Look-ups in named tables: a row name and a column name give one cell, copied from the table.

nim =
,kapuma,rer
sovubos,172,44
bakeru,201,78
pob,102,68
kubuzil,116,217
barab,127,118
fevo,227,210
pag,116,133
zedi,180,62
kezez,188,122
fonufib,204,113
dol,126,118
bor,74,210

dol, rer -> 118
kezez, rer -> 122
fevo, kapuma -> 227
kubuzil, rer -> 217
zedi, rer -> 62
sovubos, kapuma -> 172
pob, rer -> 68

kipusu
         dutotof  duno
tib          130   126
zonofi       213    64
pituku       150   142
ven          110    82
mededav      195   116
bom          111    74
dokufo       201   116
pilet        107    94
vil          115   112
lefesa       152   154
bulov        190    64

What is the duno of dokufo in kipusu? 116
What is the duno of lefesa in kipusu? 154
What is the duno of mededav in kipusu? 116
What is the dutotof of mededav in kipusu? 195
What is the duno of bulov in kipusu? 64
What is the dutotof of tib in kipusu? 130
What is the duno of zonofi in kipusu? 64
What is the dutotof of vil in kipusu? 115
What is the dutotof of lefesa in kipusu? 152
What is the dutotof of pituku in kipusu? 150
What is the dutotof of bulov in kipusu? 190
What is the duno of vil in kipusu? 112
What is the dutotof of pilet in kipusu? 107
What is the duno of pituku in kipusu? 142

ketozu =
         lavone   rap  dobosup  misagu  durelen  givi  lepu  gedis  pafes
fibos      4.36  4.60     3.02    6.18     3.84  5.16  4.87   5.01   1.89
zat        4.75  5.71     6.17    5.53     5.53  4.47  7.05   6.43   6.02
sed        4.95  5.12     3.15    0.82     6.99  5.51  5.30   6.62   7.11
nemoziv    4.42  3.14     4.11    4.97     6.93  5.05  7.43   4.64   5.35
todab      5.61  4.93     7.32    7.06     1.15  6.02  4.71   3.74   6.08
muve       3.05  7.94     6.40    4.66     4.27  7.38  6.67   7.69   0.23
kip        2.40  2.07     3.16    4.63     5.87  6.52  3.15   3.45   6.81
biz        7.56  5.57     3.95    3.33     4.21  8.15  4.22   4.32   9.39
lidipor    6.68  4.68     3.52    5.37     6.81  5.50  8.43   7.07   7.17
pib        2.86  3.64     4.35    7.68     5.79  8.71  6.45   5.45   4.61
sos        3.43  5.95     6.95    7.34     5.52  2.56  5.78   5.77   1.43
litav      4.21  9.77     3.60    8.32     2.74  8.64  6.08   4.66   4.83
kibe       4.05  5.85     3.39    1.20     3.32  8.25  7.07   2.55   4.99

What is the rap of kibe in ketozu?
5.85
What is the givi of todab in ketozu?
6.02
What is the gedis of kibe in ketozu?
2.55
What is the durelen of kip in ketozu?
5.87
What is the pafes of sed in ketozu?
7.11
What is the dobosup of zat in ketozu?
6.17
What is the lavone of muve in ketozu?
3.05
What is the rap of biz in ketozu?
5.57
What is the misagu of pib in ketozu?
7.68
What is the dobosup of todab in ketozu?
7.32
What is the rap of litav in ketozu?
9.77
What is the givi of fibos in ketozu?
5.16
What is the givi of zat in ketozu?
4.47
What is the dobosup of biz in ketozu?
3.95

